Below are the code and all the weights of a small trained network. Each question names an input and a class and asks about switching units off, where a switched-off unit gives its printed mean instead of its output.

import numpy as np


def w(rows, s, z=0):
    codes = np.array(rows[::2]) - 128.0
    scale = np.full(codes.shape[1], s)
    scale[-1] = z or s
    return codes * scale


def f(y):
    return y / 2 * (1 + np.tanh(0.7978845608 * (y + 0.044715 * y**3)))


def log_softmax(a):
    a = a - a.max(-1, keepdims=True)
    return a - np.log(np.exp(a).sum(-1, keepdims=True))


def net(x, mask):
    res = np.array(x, float).reshape(1, 6) / 4 @ E
    y = f(res @ A[0][:, :-1].T + A[0][:, -1])
    res = res + np.where(mask, y, B[0][:, -1]) @ B[0][:, :-1]
    return log_softmax(res[-1] @ U[:, :-1].T + U[:, -1])


A, B = {}, {}
E = w([
[122,186,217],'x0',
[127,128,130],'x1',
[129,130,128],'x2',
[130,128,133],'x3',
[45,102,145],'x4',
[77,254,95],'x5',
],0.0071)
A[0] = w([
[104,201,125,206],'n0',
[155,130,132,71],'n1',
[144,176,184,100],'n2',
[117,76,90,160],'n3',
[209,126,148,211],'n4',
[91,102,250,131],'n5',
[169,134,253,42],'n6',
[125,112,99,31],'n7',
[75,145,122,90],'n8',
[140,152,170,38],'n9',
[161,129,97,11],'n10',
[149,84,176,149],'n11',
[58,122,134,187],'n12',
[99,92,146,88],'n13',
[116,73,72,193],'n14',
[168,72,191,130],'n15',
[109,129,176,18],'n16',
[182,177,113,114],'n17',
[201,86,126,191],'n18',
[114,61,87,85],'n19',
[130,122,103,68],'n20',
[120,170,127,211],'n21',
[145,144,135,147],'n22',
[174,150,123,19],'n23',
[169,122,140,135],'n24',
[101,209,124,198],'n25',
[133,111,152,49],'n26',
[104,34,112,195],'n27',
[171,139,118,8],'n28',
[171,160,127,62],'n29',
[165,132,126,15],'n30',
[177,151,120,74],'n31',
[106,82,166,48],'n32',
[99,140,109,97],'n33',
[123,147,202,22],'n34',
[157,227,127,163],'n35',
[127,111,102,2],'n36',
[136,223,197,181],'n37',
[95,171,111,171],'n38',
[27,108,125,158],'n39',
[135,240,100,176],'n40',
[103,77,140,144],'n41',
],0.015,0.004)
B[0] = w([
[136,10,98,229],'n0',
[90,131,181,120],'n1',
[170,142,38,166],'n2',
[195,123,77,191],'n3',
[138,16,171,196],'n4',
[195,102,97,199],'n5',
[197,236,18,169],'n6',
[159,179,66,120],'n7',
[141,72,170,153],'n8',
[206,186,55,127],'n9',
[172,162,145,122],'n10',
[45,83,63,172],'n11',
[185,50,179,188],'n12',
[167,27,211,140],'n13',
[217,127,79,216],'n14',
[38,72,49,190],'n15',
[107,202,124,124],'n16',
[206,40,209,164],'n17',
[143,20,113,214],'n18',
[201,134,71,186],'n19',
[167,218,100,121],'n20',
[139,65,92,187],'n21',
[121,134,145,138],'n22',
[153,166,251,123],'n23',
[107,47,172,144],'n24',
[143,49,38,238],'n25',
[67,125,103,118],'n26',
[198,57,101,241],'n27',
[140,140,191,119],'n28',
[146,79,219,133],'n29',
[145,108,171,116],'n30',
[171,146,228,135],'n31',
[99,71,146,142],'n32',
[183,106,119,136],'n33',
[210,196,59,142],'n34',
[133,30,106,228],'n35',
[189,134,102,115],'n36',
[195,91,96,244],'n37',
[177,40,120,189],'n38',
[224,85,208,207],'n39',
[141,3,103,255],'n40',
[173,50,146,168],'n41',
],0.0055,0.0069)
U = w([
[87,86,64,123],'0',
[187,196,6,222],'1',
[100,94,124,241],'2',
[129,132,76,225],'3',
[74,106,76,228],'4',
[163,89,221,92],'5',
[44,193,135,5],'6',
[57,238,114,1],'7',
],0.011,0.0047)

Each question gives the input, the list of numbers given to net, and the class t.
The units are the neurons (one row each of A and B). Each row of codes is followed by its name. A weight is (code - 128) times the scale printed after its matrix; where a second scale follows, it is the last column's (A, B and U).
mask holds one flag per neuron, in row order. A switched-off neuron (its flag False) gives its mean, the last column of its row in B, instead of its output. The means were averaged over made-up inputs and are rounded, as every weight is.
A unit's drop is (log p(t) with every unit on - log p(t) with that unit switched off) / (log p(t) with every unit on - log p(t) with every unit switched off).
The circuit of an input: a set's keep is (log p(t) with only the set's units on - log p(t) with every unit switched off) / (log p(t) with every unit on - log p(t) with every unit switched off). Starting from the 12 units with the biggest drops (on a tie, the unit counted first), units are removed one at a time, each time the one whose removal leaves the highest keep (on an exact tie, the one counted first), for as long as the keep stays at least 0.8.
units of the circuit, in order: the units of the circuit, biggest drop first
most important unit: the unit with the biggest drop
k most important neurons: the k neurons with the biggest drops, biggest first
drop when u is switched off: that unit's drop, to one decimal
input [-4,-6,1,5,-7,5], class 5: units of the circuit, in order	n17; n31; n29
input [6,-5,7,-4,2,-7], class 0: units of the circuit, in order	n15
input [2,-6,-4,0,8,0], class 5: units of the circuit, in order	n39; n12
input [7,1,2,-1,5,-3], class 1: units of the circuit, in order	n6; n34
input [4,-3,-6,-3,-7,6], class 5: 2 most important neurons	n17; n29
input [-2,0,-1,2,7,2], class 5: units of the circuit, in order	n39; n12; n15
input [5,-6,5,-2,-5,-8], class 0: 2 most important neurons	n15; n11
input [7,1,2,-3,0,4], class 1: units of the circuit, in order	n6; n2
input [-2,2,5,-5,-6,6], class 0: units of the circuit, in order	n40; n35
input [-3,-6,-5,-6,-6,7], class 0: units of the circuit, in order	n40; n35
input [-1,-4,-6,-7,8,3], class 5: units of the circuit, in order	n39; n12
input [6,-7,-8,0,1,-8], class 0: 2 most important neurons	n15; n11
input [4,-4,-7,1,-7,8], class 0: 2 most important neurons	n25; n40
input [6,1,-6,-2,6,8], class 0: most important unit	n25
input [4,-3,1,7,2,-8], class 0: drop when n15 is switched off	0.3
input [-4,3,3,3,8,-3], class 5: drop when n38 is switched off	0.0
input [8,7,8,-4,1,-5], class 1: drop when n6 is switched off	0.4
input [-7,-7,0,-2,4,-6], class 1: drop when n14 is switched off	0.4
